Here is a tiny trained network, its code and every weight. The questions are about switching its units off for an input and a target symbol, where a switched-off unit gives its printed mean instead of its output.

import numpy as np


def w(rows, s, z=0):
    codes = np.array(rows[::2]) - 128.0
    scale = np.full(codes.shape[1], s)
    scale[-1] = z or s
    return codes * scale


def f(y):
    return np.maximum(y, 0)


def softmax(a):
    e = np.exp(a - a.max(-1, keepdims=True))
    return e / e.sum(-1, keepdims=True)


def log_softmax(a):
    a = a - a.max(-1, keepdims=True)
    return a - np.log(np.exp(a).sum(-1, keepdims=True))


def net(x, mask):
    ids = ['αβδεζηθλμπστω'.index(c) for c in x.split()]
    T = len(ids)
    res = E[ids] + P[:T]
    u = 0
    for l in range(2):
        r = res
        for j in range(2):
            rows = slice(2 * j, 2 * j + 2)
            q, k, v = (r @ M[l][rows].T for M in (Q, K, V))
            z = softmax(np.where(np.tri(T) > 0, q @ k.T / 2**0.5, -1e9)) @ v
            o = O[l][rows]
            res = res + np.where(mask[u + j], z, o[:, -1]) @ o[:, :-1]
        u += 2
        y = f(res @ A[l][:, :-1].T + A[l][:, -1])
        res = res + np.where(mask[u : u + 4], y, B[l][:, -1]) @ B[l][:, :-1]
        u += 4
    return log_softmax(res[-1] @ U[:, :-1].T + U[:, -1])


Q, K, V, O, A, B = {}, {}, {}, {}, {}, {}
E = w([
[134,102,145],'α',
[75,90,95],'β',
[131,112,131],'δ',
[132,110,130],'ε',
[104,117,52],'ζ',
[239,81,163],'η',
[153,84,172],'θ',
[68,217,213],'λ',
[149,79,171],'μ',
[164,182,152],'π',
[147,174,252],'σ',
[143,75,165],'τ',
[166,116,13],'ω',
],0.018)
P = w([
[129,3,144],'0',
[159,182,62],'1',
[137,126,100],'2',
[132,109,108],'3',
[126,102,110],'4',
[129,98,117],'5',
],0.0077)
Q[0] = w([
[160,158,95],'L0H1',
[103,101,188],'L0H1',
[46,187,86],'L0H2',
[219,252,198],'L0H2',
],0.013)
K[0] = w([
[200,177,188],'L0H1',
[56,80,76],'L0H1',
[1,189,34],'L0H2',
[177,194,168],'L0H2',
],0.01)
V[0] = w([
[41,85,25],'L0H1',
[165,44,126],'L0H1',
[254,63,199],'L0H2',
[192,157,214],'L0H2',
],0.0098)
O[0] = w([
[130,120,138,74],'L0H1',
[70,85,127,183],'L0H1',
[60,120,67,255],'L0H2',
[89,248,25,215],'L0H2',
],0.013,0.0072)
A[0] = w([
[168,73,98,5],'L0N1',
[125,32,2,90],'L0N2',
[49,149,168,30],'L0N3',
[75,63,232,61],'L0N4',
],0.0071,0.0026)
B[0] = w([
[127,91,196,146],'L0N1',
[252,50,133,254],'L0N2',
[140,133,154,171],'L0N3',
[51,134,221,167],'L0N4',
],0.012,0.0087)
Q[1] = w([
[228,174,126],'L1H1',
[146,33,146],'L1H1',
[58,94,119],'L1H2',
[16,37,2],'L1H2',
],0.0074)
K[1] = w([
[204,141,74],'L1H1',
[142,38,123],'L1H1',
[50,2,198],'L1H2',
[115,75,101],'L1H2',
],0.009)
V[1] = w([
[124,207,3],'L1H1',
[39,204,79],'L1H1',
[56,138,103],'L1H2',
[2,58,100],'L1H2',
],0.0088)
O[1] = w([
[143,70,60,17],'L1H1',
[107,124,213,2],'L1H1',
[51,17,253,74],'L1H2',
[245,250,71,227],'L1H2',
],0.0052,0.0064)
A[1] = w([
[116,133,118,169],'L1N1',
[85,172,152,90],'L1N2',
[88,104,69,255],'L1N3',
[4,156,171,94],'L1N4',
],0.016,0.0088)
B[1] = w([
[129,113,245,159],'L1N1',
[171,125,66,184],'L1N2',
[46,79,196,252],'L1N3',
[197,180,75,215],'L1N4',
],0.011,0.016)
U = w([
[83,116,200,115],'α',
[172,159,192,96],'β',
[152,107,145,85],'δ',
[144,95,97,186],'ε',
[127,103,253,137],'ζ',
[98,79,16,3],'η',
[145,114,161,179],'θ',
[200,143,66,21],'λ',
[124,101,91,81],'μ',
[27,145,198,241],'π',
[69,175,44,176],'σ',
[144,113,145,142],'τ',
[214,70,103,66],'ω',
],0.011,0.0065)

Each question gives the input, a string of symbols that net reads in full, and the target symbol t.
The units are the heads (2 rows each of Q, K, V and O) and the neurons (one row each of A and B). Each row of codes is followed by its name. A weight is (code - 128) times the scale printed after its matrix; where a second scale follows, it is the last column's (O, A, B and U).
mask holds one flag per unit, layer by layer, with each layer's heads first. A switched-off unit (its flag False) gives its mean, the last column of its rows in O or B, instead of its output. The means were averaged over made-up inputs and are rounded, as every weight is.
A unit's drop is (log p(t) with every unit on - log p(t) with that unit switched off) / (log p(t) with every unit on - log p(t) with every unit switched off).
The circuit of an input: a set's keep is (log p(t) with only the set's units on - log p(t) with every unit switched off) / (log p(t) with every unit on - log p(t) with every unit switched off). Starting from all 12 units, units are removed one at a time, each time the one whose removal leaves the highest keep (on an exact tie, the one counted first), for as long as the keep stays at least 0.8.
circuit, biggest first: the units of the circuit, biggest drop first
unit that matters most: the unit with the biggest drop
k most important neurons: the k neurons with the biggest drops, biggest first
top k neurons in layer l: the k neurons of layer l with the biggest drops, biggest first
heads that matter: for each layer, one digit per head in row order, 1 if its drop is at least 0.15 and else 0, layers parted by /
drop when u is switched off: that unit's drop, to one decimal
input σ σ ω δ ζ μ, target π: circuit, biggest first	(L1N3; L1N4; L0H2)
input ω δ θ, target σ: circuit, biggest first	(L0H2; L1H1; L1H2; L0N2)
input η θ σ σ η μ, target η: circuit, biggest first	(L0H2; L1H1)
input β ζ α σ θ α, target λ: top neuron in layer 0	(L0N4)
input σ ω ω ε, target π: top 3 neurons in layer 1	(L1N4; L1N3; L1N2)
input β τ μ σ τ, target λ: circuit, biggest first	(L0H2; L1N3; L1H2; L0N4)
input σ μ π ε, target π: 3 most important neurons	(L1N3; L1N4; L1N2)
input ω ζ λ θ π μ, target σ: circuit, biggest first	(L0H2; L1H1; L1H2; L0N1)
input σ λ α τ, target π: circuit, biggest first	(L1N3; L0H2)
input β σ σ ω μ, target λ: circuit, biggest first	(L0H2; L0H1; L1H2; L0N4)
input β ω τ δ μ, target λ: heads that matter	01 / 01
input σ ζ δ, target π: top 2 neurons in layer 0	(L0N2; L0N3)
input σ μ ζ ω τ, target π: heads that matter	00 / 01
input η η δ, target η: unit that matters most	L0N2
input σ λ π, target π: heads that matter	10 / 11
input τ β λ, target λ: 2 most important neurons	(L1N4; L0N2)
input π π σ λ ζ π, target π: 3 most important neurons	(L0N4; L1N3; L1N1)
input β ω θ, target λ: top 2 neurons in layer 1	(L1N3; L1N1)
input σ μ σ λ β, target β: 2 most important neurons	(L0N4; L0N2)
input σ σ α, target π: top neuron in layer 1	(L1N3)
input ζ ω δ, target β: heads that matter	01 / 11
input ω σ θ, target σ: heads that matter	11 / 11
input σ θ μ μ μ, target π: heads that matter	00 / 00
input σ η ω, target ω: heads that matter	01 / 00
input σ α δ θ, target π: heads that matter	01 / 00
input ω σ η, target η: top 2 neurons in layer 0	(L0N2; L0N4)
input μ σ σ σ λ σ, target σ: drop when L0N2 is switched off	0.5
input ω σ σ λ ζ τ, target σ: drop when L0H2 is switched off	1.3
input ω μ π σ α, target σ: drop when L1H2 is switched off	0.7
input σ η σ σ σ ζ, target ζ: drop when L1H2 is switched off	0.0
